Below are the code and all the weights of a small trained network. Each question names an input and a class and asks about switching units off, where a switched-off unit gives its printed mean instead of its output.

import numpy as np


def w(rows, s, z=0):
    codes = np.array(rows[::2]) - 128.0
    scale = np.full(codes.shape[1], s)
    scale[-1] = z or s
    return codes * scale


def f(y):
    return np.maximum(y, 0)


def log_softmax(a):
    a = a - a.max(-1, keepdims=True)
    return a - np.log(np.exp(a).sum(-1, keepdims=True))


def net(x, mask):
    res = np.array(x, float).reshape(1, 2) / 4 @ E
    y = f(res @ A[0][:, :-1].T + A[0][:, -1])
    res = res + np.where(mask, y, B[0][:, -1]) @ B[0][:, :-1]
    return log_softmax(res[-1] @ U[:, :-1].T + U[:, -1])


A, B = {}, {}
E = w([
[54,235,69,26,161,202,162],'x0',
[41,12,127,95,221,165,205],'x1',
],0.011)
A[0] = w([
[99,125,107,152,138,121,164,225],'n1',
[138,117,187,152,145,113,108,85],'n2',
[89,166,23,92,126,208,101,95],'n3',
[99,47,159,106,167,140,206,73],'n4',
[153,82,167,158,135,106,96,119],'n5',
[120,172,100,186,118,109,130,203],'n6',
[127,138,102,33,120,180,144,107],'n7',
[161,207,96,136,64,101,111,71],'n8',
[156,107,82,155,193,122,192,188],'n9',
[181,169,144,127,97,128,109,67],'n10',
[134,179,167,163,134,75,122,162],'n11',
[150,81,171,203,157,98,87,89],'n12',
[180,133,135,97,92,110,137,195],'n13',
[124,96,151,187,119,76,99,112],'n14',
[148,129,138,95,104,92,151,255],'n15',
[164,172,133,118,115,130,44,165],'n16',
[90,245,86,81,148,159,173,143],'n17',
[164,185,138,153,45,130,151,106],'n18',
[94,120,169,133,132,138,155,149],'n19',
],0.012,0.0093)
B[0] = w([
[187,132,137,254,190,162,139,185],'n1',
[86,99,75,74,58,95,37,155],'n2',
[170,94,68,99,109,99,120,211],'n3',
[39,96,85,97,170,185,89,203],'n4',
[164,52,151,94,118,75,102,188],'n5',
[171,115,104,152,170,185,139,190],'n6',
[162,100,84,130,111,100,93,190],'n7',
[92,87,93,111,129,166,38,208],'n8',
[137,147,92,209,143,177,109,186],'n9',
[50,114,76,58,140,184,67,173],'n10',
[121,137,155,177,146,179,116,184],'n11',
[153,102,38,107,81,96,78,200],'n12',
[135,114,166,188,154,163,147,186],'n13',
[179,21,90,88,130,109,104,190],'n14',
[188,186,169,200,220,123,216,204],'n15',
[114,106,125,150,190,153,110,211],'n16',
[210,40,87,125,103,98,96,251],'n17',
[95,126,59,146,143,204,82,197],'n18',
[101,149,164,105,173,181,152,160],'n19',
],0.0095,0.016)
U = w([
[187,75,70,120,92,27,111,110],'0',
[34,127,103,154,167,254,114,53],'1',
[239,180,168,246,211,154,197,254],'2',
[85,181,209,70,80,38,156,102],'3',
[131,167,199,79,82,73,208,91],'4',
[102,210,158,109,133,75,198,91],'5',
[91,151,152,34,82,64,138,99],'6',
[62,202,143,77,62,20,133,99],'7',
],0.009,0.0066)

Each question gives the input, the list of numbers given to net, and the class t.
The units are the neurons (one row each of A and B). Each row of codes is followed by its name. A weight is (code - 128) times the scale printed after its matrix; where a second scale follows, it is the last column's (A, B and U).
mask holds one flag per neuron, in row order. A switched-off neuron (its flag False) gives its mean, the last column of its row in B, instead of its output. The means were averaged over made-up inputs and are rounded, as every weight is.
A unit's drop is (log p(t) with every unit on - log p(t) with that unit switched off) / (log p(t) with every unit on - log p(t) with every unit switched off).
The circuit of an input: a set's keep is (log p(t) with only the set's units on - log p(t) with every unit switched off) / (log p(t) with every unit on - log p(t) with every unit switched off). Starting from the 12 units with the biggest drops (on a tie, the unit counted first), units are removed one at a time, each time the one whose removal leaves the highest keep (on an exact tie, the one counted first), for as long as the keep stays at least 0.8.
units of the circuit, in order: the units of the circuit, biggest drop first
k most important neurons: the k neurons with the biggest drops, biggest first
drop when u is switched off: that unit's drop, to one decimal
input [3,-1], class 2: units of the circuit, in order : n12; n4
input [6,-4], class 0: units of the circuit, in order : n17
input [-3,-2], class 2: 2 most important neurons : n17; n3
input [6,-6], class 0: 4 most important neurons : n17; n3; n4; n7
input [3,-2], class 2: 2 most important neurons : n12; n14
input [-3,-3], class 2: 2 most important neurons : n4; n17
input [8,8], class 0: 3 most important neurons : n17; n3; n7
input [4,4], class 0: drop when n9 is switched off : -0.1
input [8,-7], class 0: drop when n3 is switched off : 0.4
input [-1,-3], class 2: drop when n4 is switched off : 0.7
input [3,-6], class 1: drop when n2 is switched off : 0.0
